Below are the code and all the weights of a small trained network. Each question names an input and a target symbol and asks about switching units off, where a switched-off unit gives its printed mean instead of its output.

import numpy as np


def w(rows, s, z=0):
    codes = np.array(rows[::2]) - 128.0
    scale = np.full(codes.shape[1], s)
    scale[-1] = z or s
    return codes * scale


def f(y):
    return np.maximum(y, 0)


def softmax(a):
    e = np.exp(a - a.max(-1, keepdims=True))
    return e / e.sum(-1, keepdims=True)


def log_softmax(a):
    a = a - a.max(-1, keepdims=True)
    return a - np.log(np.exp(a).sum(-1, keepdims=True))


def net(x, mask):
    ids = ['αγδζλξπφω'.index(c) for c in x.split()]
    T = len(ids)
    res = E[ids] + P[:T]
    u = 0
    for l in range(2):
        r = res
        for j in range(2):
            rows = slice(4 * j, 4 * j + 4)
            q, k, v = (r @ M[l][rows].T for M in (Q, K, V))
            z = softmax(np.where(np.tri(T) > 0, q @ k.T / 4**0.5, -1e9)) @ v
            o = O[l][rows]
            res = res + np.where(mask[u + j], z, o[:, -1]) @ o[:, :-1]
        u += 2
        y = f(res @ A[l][:, :-1].T + A[l][:, -1])
        res = res + np.where(mask[u : u + 8], y, B[l][:, -1]) @ B[l][:, :-1]
        u += 8
    return log_softmax(res[-1] @ U[:, :-1].T + U[:, -1])


Q, K, V, O, A, B = {}, {}, {}, {}, {}, {}
E = w([
[128,194,129,145,174,121],'α',
[111,133,202,102,93,79],'γ',
[88,85,148,121,74,224],'δ',
[23,168,104,190,112,133],'ζ',
[223,124,150,116,90,199],'λ',
[183,160,179,174,186,149],'ξ',
[5,81,155,15,155,78],'π',
[182,134,33,117,165,179],'φ',
[57,220,129,63,123,228],'ω',
],0.017)
P = w([
[108,33,252,236,223,156],'0',
[96,77,250,181,211,151],'1',
[100,95,197,148,169,131],'2',
[99,124,176,124,150,120],'3',
[106,147,151,110,137,124],'4',
[110,166,133,99,130,108],'5',
[108,181,135,80,125,120],'6',
[104,201,112,73,116,122],'7',
[102,205,115,59,118,112],'8',
[109,217,117,50,125,111],'9',
[115,225,114,33,123,118],'10',
[124,239,100,40,124,114],'11',
[134,243,106,22,128,115],'12',
[148,250,97,50,134,114],'13',
],0.0038)
Q[0] = w([
[173,175,213,159,96,105],'L0H0',
[138,245,195,109,91,172],'L0H0',
[183,112,131,42,129,131],'L0H0',
[7,102,180,102,222,139],'L0H0',
[64,195,168,87,220,200],'L0H1',
[122,86,160,7,127,144],'L0H1',
[129,24,70,155,71,2],'L0H1',
[172,156,118,25,90,147],'L0H1',
],0.0081)
K[0] = w([
[115,239,139,103,104,174],'L0H0',
[109,133,62,34,116,172],'L0H0',
[92,141,60,180,171,142],'L0H0',
[102,138,144,116,141,80],'L0H0',
[74,162,133,118,99,55],'L0H1',
[133,31,114,85,145,173],'L0H1',
[159,94,94,168,91,175],'L0H1',
[102,166,146,76,255,64],'L0H1',
],0.009)
V[0] = w([
[108,180,81,100,75,185],'L0H0',
[198,152,113,124,134,85],'L0H0',
[150,20,157,152,87,116],'L0H0',
[41,186,174,188,225,18],'L0H0',
[205,220,77,185,75,254],'L0H1',
[32,218,137,137,159,23],'L0H1',
[147,144,70,85,113,148],'L0H1',
[131,148,139,174,142,110],'L0H1',
],0.0064)
O[0] = w([
[238,187,96,143,56,75,187],'L0H0',
[183,53,66,90,101,103,65],'L0H0',
[146,97,57,209,208,212,52],'L0H0',
[3,83,159,119,201,71,154],'L0H0',
[197,104,167,139,82,212,2],'L0H1',
[175,185,33,234,48,110,225],'L0H1',
[86,124,67,75,117,128,84],'L0H1',
[132,152,198,109,16,175,120],'L0H1',
],0.0052,0.0065)
A[0] = w([
[8,155,124,33,253,170,40],'L0N0',
[148,111,2,186,66,74,168],'L0N1',
[108,67,102,102,50,147,208],'L0N2',
[219,177,87,182,104,139,165],'L0N3',
[65,54,224,181,95,146,255],'L0N4',
[145,200,122,77,119,169,149],'L0N5',
[104,216,199,90,135,6,195],'L0N6',
[219,79,101,121,111,116,62],'L0N7',
],0.0056,0.0019)
B[0] = w([
[69,110,10,86,100,128,171],'L0N0',
[78,180,2,47,44,147,141],'L0N1',
[85,2,187,149,104,42,137],'L0N2',
[122,129,221,156,111,12,155],'L0N3',
[148,58,172,207,26,32,168],'L0N4',
[167,184,135,145,224,179,169],'L0N5',
[120,247,83,149,175,44,247],'L0N6',
[29,229,52,25,90,184,133],'L0N7',
],0.0058,0.012)
Q[1] = w([
[71,169,239,179,120,78],'L1H0',
[108,67,193,238,88,237],'L1H0',
[80,96,120,144,126,2],'L1H0',
[50,163,182,51,121,162],'L1H0',
[108,139,120,85,195,167],'L1H1',
[151,126,189,128,219,81],'L1H1',
[108,224,79,110,112,103],'L1H1',
[115,148,190,146,117,187],'L1H1',
],0.0082)
K[1] = w([
[135,108,138,87,168,48],'L1H0',
[98,41,152,155,110,158],'L1H0',
[102,132,87,142,132,186],'L1H0',
[209,254,213,131,47,100],'L1H0',
[188,42,172,177,152,77],'L1H1',
[113,91,90,167,69,92],'L1H1',
[85,86,100,58,141,74],'L1H1',
[126,167,174,158,38,80],'L1H1',
],0.0083)
V[1] = w([
[110,102,127,11,48,134],'L1H0',
[169,172,97,150,217,156],'L1H0',
[168,71,149,139,143,135],'L1H0',
[217,138,178,121,75,13],'L1H0',
[61,110,187,90,143,63],'L1H1',
[83,127,52,91,88,140],'L1H1',
[181,247,90,253,177,99],'L1H1',
[166,147,200,98,145,138],'L1H1',
],0.0074)
O[1] = w([
[224,171,53,114,25,89,103],'L1H0',
[75,184,183,131,201,147,136],'L1H0',
[92,98,85,160,183,82,31],'L1H0',
[101,28,103,217,22,120,169],'L1H0',
[253,165,131,194,101,132,251],'L1H1',
[51,28,104,86,77,169,184],'L1H1',
[177,145,116,109,228,114,174],'L1H1',
[220,156,136,115,159,32,67],'L1H1',
],0.0065,0.014)
A[1] = w([
[188,139,91,120,159,169,255],'L1N0',
[162,86,110,69,88,133,162],'L1N1',
[127,11,123,126,116,132,84],'L1N2',
[156,117,137,192,140,98,125],'L1N3',
[113,166,132,186,63,111,195],'L1N4',
[234,128,164,137,151,133,105],'L1N5',
[192,64,187,159,117,53,126],'L1N6',
[154,137,139,106,141,194,139],'L1N7',
],0.011,0.0056)
B[1] = w([
[161,72,108,93,151,49,165],'L1N0',
[87,171,187,250,121,13,142],'L1N1',
[160,240,128,67,30,120,141],'L1N2',
[215,194,22,203,77,133,171],'L1N3',
[161,24,87,129,149,123,249],'L1N4',
[131,71,246,121,141,154,165],'L1N5',
[226,151,117,107,147,171,191],'L1N6',
[2,89,195,87,74,127,150],'L1N7',
],0.0084,0.02)
U = w([
[161,249,166,87,150,106,98],'α',
[187,137,7,118,169,99,121],'γ',
[83,221,146,255,200,41,91],'δ',
[125,61,99,156,123,215,2],'ζ',
[160,136,111,177,209,185,203],'λ',
[148,13,171,120,137,178,160],'ξ',
[58,77,103,236,161,48,188],'π',
[166,21,79,43,245,108,160],'φ',
[159,234,114,142,47,222,130],'ω',
],0.0077,0.0058)

Each question gives the input, a string of symbols that net reads in full, and the target symbol t.
The units are the heads (4 rows each of Q, K, V and O) and the neurons (one row each of A and B). Each row of codes is followed by its name. A weight is (code - 128) times the scale printed after its matrix; where a second scale follows, it is the last column's (O, A, B and U).
mask holds one flag per unit, layer by layer, with each layer's heads first. A switched-off unit (its flag False) gives its mean, the last column of its rows in O or B, instead of its output. The means were averaged over made-up inputs and are rounded, as every weight is.
A unit's drop is (log p(t) with every unit on - log p(t) with that unit switched off) / (log p(t) with every unit on - log p(t) with every unit switched off).
The circuit of an input: a set's keep is (log p(t) with only the set's units on - log p(t) with every unit switched off) / (log p(t) with every unit on - log p(t) with every unit switched off). Starting from the 12 units with the biggest drops (on a tie, the unit counted first), units are removed one at a time, each time the one whose removal leaves the highest keep (on an exact tie, the one counted first), for as long as the keep stays at least 0.8.
units of the circuit, in order: the units of the circuit, biggest drop first
most important unit: the unit with the biggest drop
top k neurons: the k neurons with the biggest drops, biggest first
top k neurons in layer l: the k neurons of layer l with the biggest drops, biggest first
heads that matter: for each layer, one digit per head in row order, 1 if its drop is at least 0.15 and else 0, layers parted by /
input φ φ δ γ λ, target ξ: top 3 neurons => (L1N5; L0N6; L0N0)
input ξ γ ω γ ω δ, target ω: top 2 neurons => (L1N2; L0N4)
input γ φ ω π γ γ γ λ, target π: top 2 neurons => (L1N1; L0N0)
input ξ ω φ ξ, target α: most important unit => L1H1
input γ δ γ α γ ω γ ξ γ φ α ζ π, target π: heads that matter => 00 / 01
input ζ ξ π φ ζ γ γ ζ γ ω ω γ, target ω: units of the circuit, in order => (L1H1; L0N0; L0H0)
input λ ξ γ φ δ γ φ π ω ω ω α, target ω: units of the circuit, in order => (L1H1; L0H0)
input γ γ ξ γ δ γ π ξ γ γ α γ, target ξ: heads that matter => 10 / 11
input ω γ δ δ γ γ γ δ, target γ: heads that matter => 10 / 11
input π ξ δ ξ δ ω ω π γ ξ γ δ γ ω, target ζ: units of the circuit, in order => (L1H1; L0N0; L1N4; L1H0)
input γ ζ ζ γ γ π ω ξ γ γ ω ζ, target ζ: heads that matter => 10 / 01
input ω ξ δ, target ω: top 2 neurons in layer 0 => (L0N4; L0N2)
input ω γ π α, target π: top 2 neurons in layer 1 => (L1N6; L1N3)
input γ γ π γ δ ω γ ζ φ γ ξ γ γ, target ξ: units of the circuit, in order => (L1H1; L0N0; L1N4)
input λ δ ξ ω φ ω γ γ ξ ω, target γ: units of the circuit, in order => (L1H0; L1H1; L0H0; L1N4)
input ω γ γ δ γ ξ γ γ, target γ: top 2 neurons in layer 1 => (L1N3; L1N6)
input φ π ω γ α, target ω: top 2 neurons in layer 1 => (L1N5; L1N1)
input δ γ ω γ, target α: units of the circuit, in order => (L1H1; L0H0; L0H1)
input φ ω λ, target ξ: units of the circuit, in order => (L1N5; L0H1)
input ω δ γ γ ζ γ ω ω ω, target α: top 2 neurons in layer 0 => (L0N5; L0N4)
input γ δ γ ξ π α λ γ φ δ φ, target π: top 3 neurons in layer 0 => (L0N0; L0N6; L0N1)
input γ γ ω, target α: heads that matter => 10 / 10
input α δ λ α π ζ ω γ γ ξ, target ξ: heads that matter => 01 / 11
input γ ζ γ α ω ξ ζ π γ α, target π: top 2 neurons => (L1N6; L0N0)
input ξ φ φ ω γ φ γ γ α ω δ ξ π φ, target π: most important unit => L1N1
input ω γ γ α ω λ ω ω ω γ φ ω, target γ: units of the circuit, in order => (L1H0; L1H1; L1N4; L0H0)
